[[ 99 155]
 [135 122]
 [117 138]
 [137 120]]
=>
[ 99 122]

[[147 133 143]
 [132 121 151]
 [112 149 148]
 [116 121 114]]
=>
[147 121 148]

[[138 127 134 121 120]
 [122 144 120 119 131]
 [102 130 110 128 138]]
=>
[138 144 110]

[[116 141 111 122 130]
 [153 100 155 142 113]
 [137 118 141 136 121]]
=>
[116 100 141]

[[139 139 149 104 135]
 [108 103 111 157 106]
 [105 147 149 135 152]
 [127 132 146 130 120]
 [117 125 118 109 156]]
=>
[139 103 149 130 156]

[[106 137 112 149]
 [148 115 131 134]
 [135 139 105 155]
 [110 137 133 112]
 [136 119 118 132]]
=>
[106 115 105 112]
---
[[147 126 138 128 129 140 146 138 127 129 129 101 148 147 126 138]
 [131 111 135 137 142 127 146 148 127 138 126 123 135 155 111 150]
 [144 118 132 131 143 134 148 144 127 134 129 111 139 152 120 145]]
=>
[[144 118 132 131 143 134 148 144 127 134 129 111 139 152 120 145]
 [131 111 135 137 142 127 146 148 127 138 126 123 135 155 111 150]
 [147 126 138 128 129 140 146 138 127 129 129 101 148 147 126 138]]

[[126 117 123 138 107 121 136]
 [131 121 118 138 130 128 140]
 [123 123 121 125 127 123 130]
 [128 131 135 123 129 134 124]
 [126 131 136 129 107 118 117]
 [133 123 123 138 130 132 140]
 [125 124 110 127 146 123 136]
 [119 118 123 118 129 132 133]
 [132 126 137 139 104 127 129]]
=>
[[132 126 137 139 104 127 129]
 [119 118 123 118 129 132 133]
 [125 124 110 127 146 123 136]
 [133 123 123 138 130 132 140]
 [126 131 136 129 107 118 117]
 [128 131 135 123 129 134 124]
 [123 123 121 125 127 123 130]
 [131 121 118 138 130 128 140]
 [126 117 123 138 107 121 136]]

[[131 127 130 128 128 129 132]
 [126 102 122 124 130 137 125]
 [129 137 129 121 136 119 132]
 [126 107 124 123 135 136 118]
 [126 123 122 120 124 136 111]
 [125 130 124 130 142 130 124]
 [132 120 137 130 140 131 135]]
=>
[[132 120 137 130 140 131 135]
 [125 130 124 130 142 130 124]
 [126 123 122 120 124 136 111]
 [126 107 124 123 135 136 118]
 [129 137 129 121 136 119 132]
 [126 102 122 124 130 137 125]
 [131 127 130 128 128 129 132]]

[[114 116 113 145 132 119 148 145 141 115 110 157 124 131]
 [108 131 127 147 117 144 116 114 116 107 105 112 108 117]
 [148 136 139 139 114 108 142 149 149 116 144 141 143 131]
 [112 107 108 116 143 142 144 107 148 146 131 139 141 115]
 [100 107 113 108 127 148 135 111 116 116 111 147 105 149]]
=>
[[100 107 113 108 127 148 135 111 116 116 111 147 105 149]
 [112 107 108 116 143 142 144 107 148 146 131 139 141 115]
 [148 136 139 139 114 108 142 149 149 116 144 141 143 131]
 [108 131 127 147 117 144 116 114 116 107 105 112 108 117]
 [114 116 113 145 132 119 148 145 141 115 110 157 124 131]]

[[131 112 128 113 121 112 110 121]
 [125 127 139 115 118 119 145 109]
 [116 134 126 131 132 139 155 118]
 [130 122 122 143 147 144 114 133]]
=>
[[130 122 122 143 147 144 114 133]
 [116 134 126 131 132 139 155 118]
 [125 127 139 115 118 119 145 109]
 [131 112 128 113 121 112 110 121]]

[[155 136 107 133 136 139 130]
 [152 146 118 141 132 135 138]
 [145 151 120 141 138 139 140]]
=>
[[145 151 120 141 138 139 140]
 [152 146 118 141 132 135 138]
 [155 136 107 133 136 139 130]]

[[101 155]
 [136 108]]
=>
[[136 108]
 [101 155]]
---
[[115 122 123]
 [101 140 113]
 [108 122 121]
 [121 119 126]
 [105 124 107]
 [134 143 124]]
=>
[[101 140 113]
 [105 124 107]
 [108 122 121]
 [115 122 123]
 [121 119 126]
 [134 143 124]]

[[149 135 135 129 105 136]
 [125 128 121 149 117 129]
 [129 120 116 129 122 141]
 [140 143 135 101 137 137]]
=>
[[125 128 121 149 117 129]
 [129 120 116 129 122 141]
 [140 143 135 101 137 137]
 [149 135 135 129 105 136]]

[[120 126 129 122 139 123 113]
 [141 129 132 135 128 123 133]
 [116  99 101 130 142 131 140]
 [111 121 116 116 133 114 131]]
=>
[[111 121 116 116 133 114 131]
 [116  99 101 130 142 131 140]
 [120 126 129 122 139 123 113]
 [141 129 132 135 128 123 133]]

[[116 132 152 131]
 [140 127 138 149]
 [143 145 120 120]
 [130 129 157 137]
 [129 129 157 137]
 [145 134 122 134]]
=>
[[116 132 152 131]
 [129 129 157 137]
 [130 129 157 137]
 [140 127 138 149]
 [143 145 120 120]
 [145 134 122 134]]

[[152 135 137 125 122 154 137 123 109 120 146 155 144 125 143 108]
 [140 108 106 109 144 123 145 146 115 153 127 107 133 120 131 112]
 [144 126 134 114 127 124 134 140 133 133 137 137 127 115 126 121]]
=>
[[140 108 106 109 144 123 145 146 115 153 127 107 133 120 131 112]
 [144 126 134 114 127 124 134 140 133 133 137 137 127 115 126 121]
 [152 135 137 125 122 154 137 123 109 120 146 155 144 125 143 108]]

[[130 124 134 118 130 134 125 126 127 123 128 127 128]
 [110 115 145 105 125 125 127 146 144 130 146 126 113]]
=>
[[110 115 145 105 125 125 127 146 144 130 146 126 113]
 [130 124 134 118 130 134 125 126 127 123 128 127 128]]
